In the rows, 128 means zero.
Each row of numbers belongs to one of the objects below and depends on some of the facts about them. Some rows are named. Which object is each other row?

Some objects and their rows:
Z859: [130  60 165 189 138 118 102 165 127  44  68 155 138 123 128 134 131 138
 137 107  90 130 102  90  92 113 114 163 123 114  99  85 130  92 136 117]
Z338: [127 118 169 175 134 124 116 136 127 136 152 155 122  95 125 131 141 132
 132 124 117 119 108 141  90 137 120 134 121 109 128  80 111  98 136 127]
Z777: [128 129 161 177 135 121 110 140 118 155 142 157 127  98 125 134 152 139
 130 117  97 117 107 110 104 130 117 114 125 106 122  94 136 103 150  99]
Z131: [120 127 193 171 132 135 113 131 126 141 171 160 129  99 121 136 156 131
 125 125  88  97 116 136  91 138 121 122 121 108 121  63 127  90 144 100]
Z15: [124 120 173 170 132 124 113 134 130 138 152 154 121  95 119 127 129 124
 136 128 112 131 106 131  94 134 120 132 123 107 128  78 114  95 147 119]
Z279: [111 133 157 173 139 125 110 147 122 136 157 133 114  80 123 134 140 129
 137 121  98 113 110 159  99 144 117 126 117 111 110  75 113  93 141 133]
Z23: [117 123 160 161 143 123  95 143 142  89 157 146 125  94  93 135 144 154
 156 133 115 110 103 158  94 185 126 118 125 114 143  96  74  97 144 120]
Z584: [136  68 166 194 136 113 121 165 129  50  58 153 138 120 127 136 132 141
 141  96  84 113 102  74  85 121 115 166 112 117  89  85 119 102 139 108]
Z672: [107 124 174 180 135 128 115 138 127 123 175 152 127  97 123 133 146 140
 120 124 114 105 116 111  91 149 122 114 125 100 121  73 125  93 146 111]
Z88: [127 137 168 177 133 118 129 141 126 134 148 149 126  93 115 134 143 135
 134 108  99  92 109 128  89 155 121 125 111 114 112  82 103 108 144 110]
Z281: [135 119 151 176 134 114 118 140 124 137 126 156 123  90 127 129 143 130
 130 122 122 129 106 119 103 130 120 138 123 110 127  96 130 105 143 128]
Z767: [121  99 117 182 126 120 148 128 122 146 166 154 136 121 103 141 134 137
 134 131 107 165 119 110 116 119 117 127 108 152 129 105 106  99 156 145]
Z964: [121 128 179 172 133 129 112 136 125 133 165 155 127  97 118 134 148 132
 128 121  97 103 112 139  93 143 120 122 121 109 122  73 122  95 144 110]
Z628: [121 115 145 184 136 115 122 142 126 126 138 153 124  91 131 129 141 139
 122 123 139 129 110  88 100 136 121 128 127 100 126  96 133 104 147 129]
Z479: [130 129 147 172 134 113 111 144 121 127 132 153 128  92 118 130 143 131
 127 116 109 120 106 123 110 139 120 126 122 114 122  97 135 105 147 119]
Z98: [123 126 160 171 136 123 105 141 123 125 155 153 127  97 123 133 152 136
 126 116 106 103 111 160  97 151 119 127 121 116 124  82 115 100 122 126]
Z682: [150 141 129 167 120 118  73 132 129 123 152 149 128 119 155 130 138 135
 143  96 103  59 121 119  86 112 130  99 124 103 122  96 163  93 149 144]
Z873: [132 124 158 171 133 114 119 137 128 148 127 157 120  84 120 125 133 122
 130 129 123 145 102 111 108 128 120 136 125 106 130  93 132 105 153 118]

Facts:
Z117 -Ξ-> Z452; Z12 -Ξ-> Z157; Z131 -Ξ-> Z777; Z135 -Ξ-> Z682
Z144 -Ξ-> Z992; Z15 -Ξ-> Z196; Z156 -Ξ-> Z357; Z157 -Ξ-> Z979
Z209 -Ξ-> Z632; Z218 -Ξ-> Z182; Z23 -Ξ-> Z872; Z234 -Ξ-> Z721
Z264 -Ξ-> Z944; Z279 -Ξ-> Z549; Z338 -Ξ-> Z285; Z353 -Ξ-> Z181
Z369 -Ξ-> Z127; Z414 -Ξ-> Z682; Z51 -Ξ-> Z872; Z523 -Ξ-> Z157
Z549 -Ξ-> Z721; Z61 -Ξ-> Z136; Z657 -Ξ-> Z605; Z672 -Ξ-> Z632
Z713 -Ξ-> Z136; Z751 -Ξ-> Z443; Z771 -Ξ-> Z193; Z798 -Ξ-> Z914
Z800 -Ξ-> Z220; Z817 -Ξ-> Z131; Z838 -Ξ-> Z127; Z869 -Ξ-> Z654
Z872 -Ξ-> Z185; Z88 -Ξ-> Z58; Z897 -Ξ-> Z166; Z91 -Ξ-> Z136
Z916 -Ξ-> Z721; Z947 -Ξ-> Z220; Z96 -Ξ-> Z644; Z964 -Ξ-> Z992
Z978 -Ξ-> Z858; Z98 -Ξ-> Z66; Z100 -γ-> Z682; Z103 -γ-> Z881
Z109 -γ-> Z319; Z117 -γ-> Z634; Z12 -γ-> Z901; Z121 -γ-> Z357
Z126 -γ-> Z181; Z128 -γ-> Z881; Z138 -γ-> Z157; Z141 -γ-> Z820
Z144 -γ-> Z657; Z15 -γ-> Z452; Z177 -γ-> Z820; Z181 -γ-> Z721
Z186 -γ-> Z999; Z195 -γ-> Z872; Z218 -γ-> Z913; Z236 -γ-> Z901
Z251 -γ-> Z182; Z281 -γ-> Z157; Z32 -γ-> Z913; Z338 -γ-> Z193
Z359 -γ-> Z914; Z407 -γ-> Z908; Z414 -γ-> Z467; Z418 -γ-> Z174
Z463 -γ-> Z280; Z473 -γ-> Z865; Z476 -γ-> Z737; Z478 -γ-> Z66
Z488 -γ-> Z657; Z5 -γ-> Z174; Z503 -γ-> Z908; Z523 -γ-> Z999
Z549 -γ-> Z174; Z55 -γ-> Z349; Z58 -γ-> Z654; Z584 -γ-> Z865
Z586 -γ-> Z865; Z606 -γ-> Z182; Z628 -γ-> Z136; Z632 -γ-> Z872
Z644 -γ-> Z222; Z660 -γ-> Z820; Z679 -γ-> Z280; Z682 -γ-> Z913
Z690 -γ-> Z217; Z70 -γ-> Z217; Z706 -γ-> Z901; Z709 -γ-> Z992
Z73 -γ-> Z186; Z743 -γ-> Z820; Z767 -γ-> Z881; Z771 -γ-> Z285
Z798 -γ-> Z657; Z802 -γ-> Z196; Z817 -γ-> Z771; Z825 -γ-> Z185
Z838 -γ-> Z352; Z845 -γ-> Z979; Z85 -γ-> Z654; Z859 -γ-> Z865
Z873 -γ-> Z632; Z880 -γ-> Z737; Z881 -γ-> Z737; Z897 -γ-> Z872
Z906 -γ-> Z166; Z916 -γ-> Z901; Z93 -γ-> Z222; Z942 -γ-> Z220
Z947 -γ-> Z913; Z978 -γ-> Z865; Z979 -γ-> Z285; Z100 -μ-> Z319
Z102 -μ-> Z634; Z103 -μ-> Z654; Z109 -μ-> Z196; Z117 -μ-> Z908
Z12 -μ-> Z999; Z121 -μ-> Z452; Z125 -μ-> Z908; Z126 -μ-> Z174
Z128 -μ-> Z220; Z131 -μ-> Z654; Z135 -μ-> Z136; Z138 -μ-> Z901
Z141 -μ-> Z467; Z144 -μ-> Z193; Z15 -μ-> Z136; Z156 -μ-> Z280
Z157 -μ-> Z634; Z162 -μ-> Z452; Z166 -μ-> Z777; Z177 -μ-> Z944
Z181 -μ-> Z467; Z182 -μ-> Z721; Z185 -μ-> Z999; Z186 -μ-> Z196
Z195 -μ-> Z136; Z209 -μ-> Z634; Z218 -μ-> Z443; Z23 -μ-> Z174
Z234 -μ-> Z654; Z236 -μ-> Z777; Z251 -μ-> Z467; Z257 -μ-> Z280
Z259 -μ-> Z865; Z264 -μ-> Z196; Z279 -μ-> Z217; Z281 -μ-> Z908
Z285 -μ-> Z992; Z293 -μ-> Z654; Z301 -μ-> Z319; Z32 -μ-> Z605
Z338 -μ-> Z944; Z349 -μ-> Z605; Z353 -μ-> Z357; Z359 -μ-> Z908
Z369 -μ-> Z280; Z407 -μ-> Z217; Z414 -μ-> Z901; Z418 -μ-> Z999
Z463 -μ-> Z357; Z473 -μ-> Z654; Z476 -μ-> Z721; Z478 -μ-> Z914
Z479 -μ-> Z999; Z488 -μ-> Z999; Z5 -μ-> Z721; Z503 -μ-> Z914
Z506 -μ-> Z901; Z51 -μ-> Z721; Z510 -μ-> Z196; Z523 -μ-> Z777
Z549 -μ-> Z174; Z55 -μ-> Z319; Z550 -μ-> Z193; Z555 -μ-> Z136
Z58 -μ-> Z193; Z584 -μ-> Z193; Z586 -μ-> Z193; Z606 -μ-> Z999
Z61 -μ-> Z280; Z628 -μ-> Z196; Z632 -μ-> Z357; Z644 -μ-> Z319
Z657 -μ-> Z858; Z66 -μ-> Z127; Z660 -μ-> Z193; Z672 -μ-> Z196
Z679 -μ-> Z944; Z682 -μ-> Z452; Z690 -μ-> Z467; Z70 -μ-> Z901
Z706 -μ-> Z901; Z709 -μ-> Z196; Z711 -μ-> Z220; Z713 -μ-> Z908
Z73 -μ-> Z196; Z743 -μ-> Z193; Z751 -μ-> Z737; Z767 -μ-> Z174
Z771 -μ-> Z280; Z789 -μ-> Z352; Z798 -μ-> Z196; Z800 -μ-> Z467
Z802 -μ-> Z220; Z817 -μ-> Z196; Z820 -μ-> Z217; Z825 -μ-> Z220
Z838 -μ-> Z222; Z845 -μ-> Z136; Z85 -μ-> Z222; Z859 -μ-> Z443
Z869 -μ-> Z944; Z872 -μ-> Z901; Z873 -μ-> Z136; Z88 -μ-> Z193
Z880 -μ-> Z220; Z881 -μ-> Z865; Z893 -μ-> Z721; Z897 -μ-> Z280
Z906 -μ-> Z127; Z91 -μ-> Z992; Z913 -μ-> Z352; Z916 -μ-> Z174
Z93 -μ-> Z901; Z942 -μ-> Z901; Z947 -μ-> Z908; Z95 -μ-> Z914
Z96 -μ-> Z136; Z964 -μ-> Z992; Z978 -μ-> Z944; Z979 -μ-> Z63
Z98 -μ-> Z280; Z993 -μ-> Z944

Which object is each row?
No name comes twice in this set of rows, the named rows included.
[133 111 187 181 134 131 121 138 122 130 172 159 125  91 121 138 152 132
 132 131 113 111 111 155  84 128 123 135 124 102 131  76 120  86 158 133] => Z414
[135 137 149 178 132 108 130 144 123 133 123 151 128  88 117 133 145 134
 131 105 104 102 107 105 102 146 121 129 113 115 112  98 123 114 151 110] => Z550
[113 145 160 152 153 119  78 158 139  44 177 138 130  77  52 143 156 167
 166 140 109  96  95 192 105 230 133  96 133 112 155 112  61  94 177 116] => Z872
[131 126 185 181 132 125 139 132 130 152 149 156 122  90 128 134 150 134
 134 117 107  97 112 122  81 142 122 138 112 107 117  73 103 104 140 109] => Z144
[154 129 120 171 122 112  84 134 131 125 136 149 122 113 158 127 132 135
 147 101 125  83 116 118  85 110 129 115 124 104 127 105 149  97 143 159] => Z100
[113 155 165 165 136 120  98 148 117 118 170 145 132  91  98 132 145 132
 122 108  84  91 107 153 109 168 120 101 122 113 115  83 126 101 151 101] => Z657
[137 123 153 179 134 114 114 150 114 114 145 153 130  87 112 136 148 132
 128 119 113 118 106 138 106 134 122 127 125 108 126 101 138  97 168 136] => Z506
[ 95 134 186 179 135  99 101 139  99 112 193 137 155 124 122 114  81 116
 116 106 137  69  96 251  60 193 116 104  89 130 122 107 139 128 131 126] => Z157
[121 125 174 170 135 129 107 136 124 132 161 157 129  99 126 135 159 135
 123 120  99  96 114 157  94 146 119 126 121 115 123  73 121  96 124 117] => Z369
[122 149 148 166 135 112 100 150 116 118 143 149 134  90 103 131 146 131
 121 108  89 103 106 129 120 156 120 108 123 116 115  96 143 107 156 104] => Z182
[147 129 136 170 122 122  78 131 134 125 164 146 120 120 160 128 129 136
 152 102 120  66 119 140  70 117 130 110 122 101 127  90 132  90 135 160] => Z218
[131 126 141 172 135 114 108 144 120 126 128 155 129  93 126 132 154 135
 122 112 110 113 108 138 110 142 118 129 123 117 123  97 134 107 129 127] => Z257
[119 156 148 169 137 113  96 152 110 137 147 147 132  92 105 133 147 138
 125 106  84 104 102 128 119 157 116  94 125 111 115 103 139 110 156  90] => Z174
[129 150 151 177 135 111 118 148 115 146 135 148 129  94 112 134 147 142
 133 100  88  95 104 107 106 153 117 106 115 112 109 103 124 115 155  90] => Z193
[142 170 107 158 121 107  53 147 120  98 158 136 135 118 134 129 132 136
 140  78  84  40 118 132 104 139 130  72 125 110 111 108 172  98 158 136] => Z913

The same objects again, as new rows of numbers:
Some rows with their names:
Z479: [127 125 129 132 150 156 149 104 132 131 125 122 122 134 125 142 138 136
 124 150 161 141 100 144  90 138 131 110 143 116 121 111 143 113 126 126
 153 146 109 117 126]
Z901: [118  98 112 150 112 109 138  71 123 129 118 123 137 116 126 141 109 135
 102 116 140 100 106 204 117 165 119 127 164 119 111  91 122 127 148 152
 153 118 119 110 108]
Z15: [126 147  96 124 106 110 114 159 123 124 130 151 153 138 143 118 107  87
 159 118 128 134 146  73 150 124 127 117 104 114 125 157 102 153 129 161
 110 145 144 135 145]
Z798: [124 166 102 126  92 106  98 155 120 145 142 124 129  99 127 129 122 114
 134 121 126 143 118  90 179 120 147 147 102 120 140 148  98 137 132 128
  85 106 118 136 146]
Z193: [135  76 155  95 129 147 173  96 135 138 108  82 138 138 125 148 152 176
  92 144 131 116 155 148  76 144 129 136 159 116 127 126 143  65 135 142
 133 128 152 136 108]
Z660: [143 136 133 122 105 107 126 158 121 149 156 109 128  93 130  96  98 163
 137 121  63 134 120 108 156 112 124 142 113 141 132 163 114 112 131 113
  87  93 159 134 123]
Z185: [127  95 144 146 155 166 170 106 117 118 137 125 134 113 125 128 162 122
 125 164 152 140 110 158  62 134 128 116 160 105 127 108 100 103 118  98
 151 139 102 146 132]
Z859: [191  90 109 125 181  98  98 208 149  70 101 156 126 141 130 108 168 124
 154 114  80 113 203 162 228 120 109 210 126 173 139 170 178 200 109 114
  65 104 149 115 172]
Z369: [126 141 116 139 154 149 140 105 121 137 119 118 119 140 132 144 124 125
 135 161 167 165  97 146 118 124 133 107 144 107 110 121 147 117 126 143
 159 145  91 118 128]
Z102: [123 116 116 126 137 153 157 105 141 121 103 141 145 146 133 156 146 111
 134 140 175 126 132 129  76 156 121 107 133 108 106 116 125 113 131 157
 155 170 119 128 125]
Z634: [114 106 141 117 134 136 137  89 125 123 106 109 124 149 128 149 127 127
 105 137 150 135 136 160 112 134 131 134 159 128 116 102 143 101 130 133
 159 127 113 121 111]
Z679: [148 131 157 126 127  98 102 175 130 126 121 166 120 103 140 111 120 134
 159  93  62 107 179 165 181  80 112 138 105 172 130 151 122 157 119 135
 111 115 150 154 120]
Z85: [131 144 132 134 122 105 108 154 122 133 155 122 120 106 126  97 106 143
 135 118  77 131 122 110 164 112 127 142 112 141 140 142 121 140 127  93
 105  97 141 127 124]
Z914: [116  90 154 109 134 150 145  88 137 118 110 112 129 141 125 147 135 134
  99 129 145 115 140 155  86 142 130 135 158 135 127  92 136  99 127 111
 157 131 125 119 109]
Z196: [120 118 144  93 119 136 133  94 156 121 102 120 111 111 112 186 173 136
 102 130 161 124 138 162  99 157 151 167 144 140 144  81 105  80 128 102
 142 128 108 127 113]
Z452: [115  90 153 109 134 149 145  87 137 119 111 114 128 140 126 147 135 133
  99 127 145 114 141 156  84 141 131 134 158 136 127  92 137  99 128 111
 158 132 124 120 109]
Z264: [130 154 109 129 142 137 136 107 133 137 115 119 110 121 122 167 151 132
 130 160 174 163  95 152 122 141 144 127 137 109 123 115 128 103 129 140
 147 140  87 122 131]
Z706: [134 139 116 152 106  90 109 143 119 138 162 131 128  85 126  91  90 147
 136 106  70 113 100 134 165 128 120 139 114 140 133 138 106 150 136 105
 100  91 145 121 122]

Rows to name:
No name comes twice in this set of rows, the named rows included.
[164  62  88 116 194 139 132 128 145  61  84 101 130 190 117 144 179 116
 101 158 170 142 163 155 164 176 126 211 181 130 125 124 203 150 118 107
 108 116 113  79 171] => Z865
[123 107 134 141 102 132 131 155 104 127 166 130 153  90 130  90 133 105
 128 123 102 117 133  95 122 116 131 136 125 118 147 143  68 135 121  86
  88 104 134 160 149] => Z979
[119  93 122 174 136 152 164  94 105 129 137 123 142  98 125 127 156 119
 111 152 157 123 103 178  85 150 122 118 158  91 110 107  95 119 132 113
 143 123  88 150 132] => Z872
[117 129 204 124  87 143 173  91 132  92 133 157  85 228  80 137 195 132
  48 106 130  88 107 139  39 201  86 118 147 218 114  97 169  77 134 132
 148 122 159 128 136] => Z721

The same objects again, as new rows of numbers:
Some rows with their names:
Z706: [152 160 109 121 132 116 132 130 158 140 109 148 158]
Z186: [154 137  88 143 115 148 161 132 154 163 124 170 179]
Z510: [151 129  92 148 121 147 158 131 145 163 111 159 178]
Z236: [152 179 109 134 125 146 133 127 157 155 100 153 169]
Z503: [154 181 106 135 123 149 137 127 157 154 104 149 171]
Z128: [156 196 101 132 119 148 138 128 163 151 112 155 170]
Z102: [155 137  98 131 128 160 148 120 156 153 106 143 180]
Z93: [160 194  90 116 130 125 147 129 156 126 125 147 153]
Z751: [160 130  87 139 131 157 141 118 152 151 111 149 185]
Z467: [165 100  78 104 104 175 162 111 141 159 111 130 188]
Z280: [156  72  99  98 106 201 145 121 139 161 116 136 194]
Z549: [160 190  47 157  90 195 143 126 169 129 101 144 111]
Z220: [153  93 101  88 105 179 171 110 141 164  97 127 181]
Z913: [152  76 100 134 135 166 152 116 147 158  92 120 189]
Z865: [159  95  85 101 113 176 158 108 132 158  99 138 182]
Z185: [129 107  89 137 108 155 158  95 148 149 147  98 202]
Z893: [155 136  99 132 127 160 148 121 156 152 106 142 180]
Z218: [150 155 106 144 137 147 121 122 144 156  87 153 174]

Name these rows:
No name comes twice in this set of rows, the named rows included.
[153  98  92 104 129 185 168 109 107 153  67  92 172] => Z357
[150  73 111 121 121 165 163 119 166 165 104 127 194] => Z66
[151 179  97 145 114 138 150 136 154 162 121 183 169] => Z73
[155 222 102 121 119 159 156 127 159 144 113 145 161] => Z644
[159 154  93 131 119 156 150 124 163 153 117 143 181] => Z881
[160  76  89 141 132 159 145 117 153 158 105 130 197] => Z657
[142 126 125 123 130 160 152 123 152 161  82 125 175] => Z682
[146 175 102 141 158 168 140 117 115 138  65 126 156] => Z121
[152 164 106 134 135 179 123 127 147 145 113 169 175] => Z897
[166 101  82 102  95 169 159 113 154 162 119 139 192] => Z999
[158 144 101 143 120 149 152 108 160 151  90 145 183] => Z555
[163 104  75 112 118 175 162 112 119 155  88 100 180] => Z352

